Each row is followed by the tier that its hidden value falls in (each part has its own value, ranges and names)
[-0.10  3.88  0.54 -0.17  0.60  0.67  0.24  1.69  0.46 -0.22 -0.61 -0.04
 -1.29  1.08  0.93  0.39 -1.64 -0.24  0.29  0.71 -0.76 -1.21  0.47 -1.75
 -0.99 -0.01  2.42  0.44  2.15 -0.30  1.26 -0.20  1.27 -0.48 -1.09  1.17
  1.33  0.15  0.49 -0.23  0.90 -0.76 -1.32 -0.84  1.94 -0.51  0.22  1.23
 -1.18]
S
[-0.14 -0.54  1.23  0.21  0.13 -1.06 -0.31  0.12  0.54 -0.16 -0.11  0.60
  0.40 -0.19 -0.07 -0.68  1.02 -0.30  0.55  0.77 -1.58  0.06  1.89  0.24
  1.83  2.50 -1.01 -0.14 -0.49 -0.52  0.51  0.42  0.86 -0.38  0.71  0.19
 -0.27 -0.85 -0.15 -0.22 -0.46 -0.47 -0.05  1.70  0.33 -0.43  0.03 -0.87
  0.22]
H
[ 0.87  0.22 -1.28 -0.51  5.22  0.20  0.48 -1.26  0.89  0.00  0.13 -0.73
 -0.92  0.60  0.09  0.54 -0.96 -1.04 -1.85 -0.42  0.09  0.69  1.93 -1.04
 -0.04 -1.94  0.80 -0.06 -0.57 -0.52 -0.02  1.10 -0.01  0.16  1.83 -0.13
  0.58  1.18 -0.12  1.29 -2.10 -0.41  0.32 -0.29  0.78  0.07 -1.82 -0.15
  2.25]
P
[ 1.01  0.33 -1.81  0.01  7.53 -0.35  0.43 -3.08  0.20 -0.03 -0.74 -0.77
 -1.30  0.20 -0.52  1.31 -1.88 -1.81 -2.13 -0.52 -0.69  0.03  4.20 -1.40
  0.82 -2.28  0.72 -0.22 -1.34  0.36  0.63  2.24 -0.13 -0.24  1.49 -0.11
  0.65  0.27 -0.33  1.97 -2.09 -0.31  0.27 -0.10  1.11  0.20 -2.17 -0.48
  2.37]
P
[ 0.98 -0.33 -0.63 -0.56  6.79 -0.76  0.07 -1.88  1.89  0.11 -0.38 -0.34
 -1.07  0.43 -0.36  0.61 -1.52 -1.07 -1.56 -0.22 -0.38  0.20  4.63 -1.19
  2.58 -1.47  0.86 -0.15 -0.57 -0.27 -1.13  0.67 -0.19 -0.59  0.28  0.22
  0.07  0.01 -0.25  1.37 -2.68 -0.30  0.34  0.66  0.84 -0.28 -2.18 -0.59
  3.24]
P
[ 1.05  0.25  0.02 -0.48  4.31  0.26  0.23 -0.01  1.53  0.11  0.02 -0.40
 -1.29  0.39  0.14 -0.26 -0.87 -0.36 -0.76 -0.09  0.34  0.63  2.65 -1.23
  0.94 -1.69  0.38  0.12  0.55 -0.78 -1.05  0.08  0.31 -0.08  0.44 -0.67
  0.17  0.71  0.03  0.75 -2.04 -0.51  0.26 -0.02  0.87 -0.15  0.44  0.09
  1.60]
P
[ 0.07 -1.00  2.07  0.05 -0.91 -2.27 -0.72  0.46  1.37 -0.09 -0.31  1.14
  0.53 -0.58 -0.97 -0.66  1.59 -0.17  1.02  1.11 -1.11 -0.07  2.32  0.62
  4.30  3.17 -1.94 -0.32 -0.11 -0.49 -0.68 -0.73  0.61 -0.99 -1.61 -0.02
 -1.13 -2.68 -0.10 -0.61  0.01 -0.06  0.24  3.19 -0.57 -0.56  0.90 -1.12
  0.71]
H
[ 0.74  1.37 -0.87 -0.62  5.93 -0.08  0.18 -1.21  1.62  0.01 -0.71 -0.49
 -1.36  0.81  0.15  0.81 -1.92 -0.94 -1.33 -0.02 -0.16 -0.35  3.13 -1.70
  1.21 -1.78  1.80 -0.04  0.28 -0.29 -0.17  0.43  0.07 -0.62 -0.35  0.49
  0.70  0.11 -0.13  1.15 -1.55 -0.34 -0.17 -0.07  1.68 -0.34 -1.94  0.00
  2.62]
P
[-0.73 -0.88  0.26  0.77 -0.31 -1.42 -0.28 -0.93  0.16 -0.31 -0.30  0.29
  1.35 -0.08 -0.54  0.31  0.56 -0.42 -0.35  0.44 -2.32 -0.32 -0.03  1.12
  1.70  2.67 -0.67 -0.40 -1.65 -0.16  1.04  1.11  0.59 -0.23  1.29  1.44
  0.03 -0.80 -0.30  0.04 -0.02 -0.28 -0.09  1.52 -0.21 -0.10 -2.73 -1.21
  0.92]
H
[ 0.34  1.62 -1.31  0.32  5.00 -0.43  0.25 -0.85  1.82 -0.16 -0.40 -0.08
 -0.34  0.95 -0.57  1.19 -2.22 -0.27 -1.22 -0.06 -0.69 -1.07  1.21 -1.35
  1.76 -0.73  1.81  0.07  0.37  0.20 -0.26  0.68  0.34 -0.67 -1.46  1.23
  0.55  0.05 -0.03  1.02 -1.23 -0.41 -0.23  0.20  1.41 -0.16 -2.35  0.09
  1.48]
S
[-1.16  0.34 -1.06  1.93  0.27 -1.74 -0.63 -2.34 -0.15 -0.29 -1.32  0.34
  0.94 -0.06 -1.55  1.74 -1.00  0.01 -0.52  0.36 -1.90 -1.89 -1.13  0.74
  1.79  2.78  0.97 -0.64 -1.77  1.29  1.74  1.27  0.31 -1.30 -1.62  2.94
  0.20 -1.51 -0.43  0.09  1.11  0.33 -0.47  1.23  0.67  0.08 -4.23 -0.88
  0.03]
S
[-0.30 -0.20  1.66  0.45 -1.46 -1.62 -0.40  0.68  0.64 -0.30 -0.30  1.03
  0.70 -0.25 -0.72 -0.56  1.14 -0.08  0.87  1.12 -1.71 -0.28  1.25  0.36
  2.18  3.93 -1.40 -0.12  0.05 -0.26  0.29  0.18  1.13 -0.61 -0.75  0.26
 -0.42 -1.96  0.02 -0.79  0.87 -0.23 -0.04  2.49 -0.30 -0.38  0.68 -0.65
 -0.46]
H
[ 0.17 -0.16  1.46 -0.08 -0.61 -0.28 -0.09  1.15  0.88 -0.02  0.38  0.38
 -0.15  0.05  0.59 -0.74  0.63  0.16  0.70  0.72 -0.85  0.72  2.45 -0.24
  0.92  1.34 -0.62  0.16  0.37 -0.84 -0.55  0.02  1.02 -0.18  0.39 -0.58
 -0.26  0.01  0.01 -0.24 -0.53 -0.59 -0.03  0.83  0.12 -0.42  1.09 -0.18
 -0.46]
H
[ 1.75 -1.56  1.53 -1.16  3.87  0.92 -0.21  0.61  1.94  0.49  0.64 -0.37
 -1.89 -0.39  0.82 -1.71  0.33 -0.05 -0.24  0.01  1.60  2.13  5.03 -1.02
  0.93 -2.02 -0.90  0.04  0.45 -1.60 -2.35 -0.75  0.00  0.25  1.04 -2.28
 -0.75  0.89 -0.12  0.18 -2.66 -0.39  0.71  0.00  0.44 -0.38  2.96 -0.11
  1.63]
P
[-0.79 -0.15 -1.13  1.04  2.42 -0.41 -0.23 -2.34 -0.26 -0.24 -0.49 -0.33
  0.46  0.13 -0.19  1.25 -1.55 -0.41 -1.04 -0.10 -1.96 -1.05  1.04  0.36
  1.06  0.38  1.00 -0.34 -1.91  0.86  1.52  1.98  0.18 -0.48  1.15  2.34
  0.59  0.59 -0.58  1.22 -1.05 -0.35 -0.29 -0.08  1.20 -0.23 -4.35 -1.12
  0.92]
S
[ 0.01 -0.41  1.38  0.03  1.26 -1.08 -0.28  0.48  0.62 -0.13 -0.02  0.60
  0.12 -0.28 -0.04 -0.69  0.79 -0.17  0.59  0.78 -1.30  0.25  2.32  0.01
  2.04  2.20 -1.42 -0.03 -0.12 -0.70 -0.30  0.02  0.92 -0.37  0.31 -0.18
 -0.43 -0.91 -0.09 -0.11  0.01 -0.46  0.19  1.81 -0.11 -0.41  0.67 -0.75
  0.29]
H
[ 0.98 -0.26  1.62 -0.57  3.71 -0.33 -0.29  0.26  1.79  0.25  0.12  0.26
 -1.39 -0.17  0.43 -1.00 -0.17 -0.18  0.53  0.49  0.00  0.50  5.46 -0.96
  2.39 -0.20 -0.22  0.11  0.46 -0.96 -1.43 -0.27  0.52 -0.56 -0.16 -0.95
 -0.54 -0.37 -0.12  0.28 -1.96 -0.52  0.22  1.04  0.68 -0.60  1.44 -0.36
  1.00]
S
[ 1.56 -0.16 -0.79 -0.51  5.76  0.84  0.51 -0.59  1.12  0.17  0.06 -1.04
 -1.52  0.42 -0.32 -0.20 -1.07 -0.75 -1.93 -0.96  1.38  1.62  2.20 -1.18
 -0.81 -3.68  0.36 -0.06  0.20 -0.74 -1.29  0.80 -0.10  0.19  1.55 -1.56
  0.58  1.47  0.07  0.66 -2.40 -0.32  0.70 -0.71  0.57  0.46  0.13  0.42
  2.42]
P
[ 0.18  0.69 -0.49 -0.08  3.74 -0.56  0.15 -0.71  1.66 -0.09 -0.30  0.12
 -0.31  0.60 -0.16  0.68 -1.23 -0.57 -1.02  0.11 -0.62 -0.56  1.79 -0.67
  1.73 -0.36  2.00  0.00 -0.13 -0.23 -0.34  0.49  0.32 -0.51 -0.39  0.99
  0.24  0.14 -0.07  0.77 -1.58 -0.43 -0.10  0.46  0.98 -0.30 -1.98 -0.37
  1.64]
S
[ 0.14  1.27 -0.72 -0.03  3.58 -0.24  0.21 -0.91  1.36 -0.13 -0.45 -0.16
 -0.52  0.86 -0.07  0.97 -1.87 -0.57 -1.16  0.04 -0.77 -0.85  1.65 -0.98
  1.20 -0.64  1.46  0.02 -0.13 -0.14  0.29  0.76  0.35 -0.43 -0.20  1.28
  0.56  0.47 -0.09  1.19 -0.70 -0.58 -0.29  0.07  1.29 -0.18 -2.61 -0.15
  1.45]
S
[ 0.02 -0.45  1.32  0.28  0.88 -1.29 -0.43 -0.36  0.75 -0.16 -0.43  0.69
  0.23 -0.32 -0.28 -0.36  0.59 -0.55  0.45  0.81 -1.51 -0.03  2.32  0.29
  2.30  2.75 -1.01 -0.21 -0.56 -0.46  0.18  0.27  0.78 -0.59  0.28  0.35
 -0.40 -1.26 -0.23 -0.11 -0.44 -0.35 -0.01  2.14  0.13 -0.49 -0.29 -0.86
  0.66]
H
[ 1.74  1.66 -0.71 -0.67  6.25  0.68  0.49 -0.52  2.17  0.12 -0.47 -0.77
 -2.22  0.89 -0.53  0.44 -2.26 -0.67 -1.49 -0.65  1.26  0.29  2.82 -2.43
  0.10 -3.44  1.63  0.18  1.72 -0.52 -1.42 -0.15  0.04 -0.51 -1.26 -1.01
  0.62  0.47  0.35  0.44 -1.20 -0.34  0.17 -0.53  1.48  0.29  0.63  1.05
  1.78]
P
[ 0.71 -1.16  1.25 -0.21  3.86 -0.44 -0.08  0.08  1.67  0.14  0.57  0.35
 -0.20 -0.21  0.19 -1.07  0.52  0.19  0.30  0.40 -0.43  1.04  3.94 -0.45
  2.49  0.45 -1.38  0.13  0.07 -0.93 -1.53  0.07  0.65 -0.17  0.75 -1.27
 -0.76 -0.18 -0.08  0.37 -2.26 -0.59  0.66  1.37 -0.07 -0.33  1.52 -0.60
  0.45]
H
[ 1.06  0.39 -0.05 -0.87  5.72 -0.26  0.18 -0.74  1.72  0.14 -0.20 -0.41
 -1.29  0.46  0.20  0.15 -0.95 -0.73 -1.05 -0.02  0.29  0.33  3.47 -1.38
  1.37 -1.72  0.82  0.05  0.37 -0.67 -0.85  0.14  0.07 -0.38  0.08 -0.34
  0.12  0.48 -0.05  1.05 -2.32 -0.39  0.18 -0.07  1.27 -0.26 -0.72  0.03
  2.25]
P
[ 0.62 -1.05  1.79 -0.39  2.43 -1.31 -0.34  0.54  1.72  0.13  0.14  0.61
 -0.46 -0.38 -0.03 -0.95  0.98 -0.16  0.58  0.75 -0.32  0.60  3.79 -0.12
  3.06  1.30 -1.40 -0.09  0.11 -0.93 -1.32 -0.48  0.35 -0.55 -0.28 -0.97
 -0.92 -1.00 -0.14 -0.07 -1.45 -0.30  0.44  2.01  0.10 -0.57  1.39 -0.70
  1.10]
H
[ 0.26  0.52 -0.41 -0.19  5.25 -0.29  0.38 -0.58  1.41 -0.11 -0.02 -0.19
 -0.20  0.74  0.09  0.64 -1.08 -0.59 -1.27 -0.07 -0.93 -0.08  1.80 -0.87
  0.94 -0.76  1.23  0.07 -0.25 -0.35 -0.04  0.92  0.29 -0.14  0.79  0.71
  0.38  0.86 -0.10  1.12 -2.00 -0.50  0.10  0.21  0.72 -0.19 -1.87 -0.14
  1.58]
S
[ 0.80  2.03 -2.19  0.50  6.95 -0.11  0.30 -3.03  0.33 -0.12 -1.18 -0.73
 -1.37  0.42 -0.54  1.63 -3.11 -1.29 -1.55 -0.32 -0.80 -1.20  3.50 -2.41
  0.69 -2.16  2.10 -0.09 -0.26  0.94  0.98  1.74  0.13 -0.81 -0.62  0.84
  1.08 -0.23 -0.28  1.69 -0.47 -0.27 -0.28 -0.57  2.23  0.09 -2.22  0.07
  1.33]
P
[ 1.05 -1.42  2.27 -1.28  1.94 -0.30 -0.91  0.84  1.46  0.50  0.16  0.35
 -1.90 -0.67  1.05 -1.45  1.08 -0.29  1.17  0.83  1.11  1.23  4.57 -0.24
  2.08 -0.06 -0.75 -0.18  0.76 -1.52 -2.16 -1.68  0.03 -0.63 -0.53 -1.26
 -0.72 -0.77 -0.23 -0.05 -1.34  0.01  0.20  0.94  0.48 -0.93  1.75 -0.30
  2.00]
H
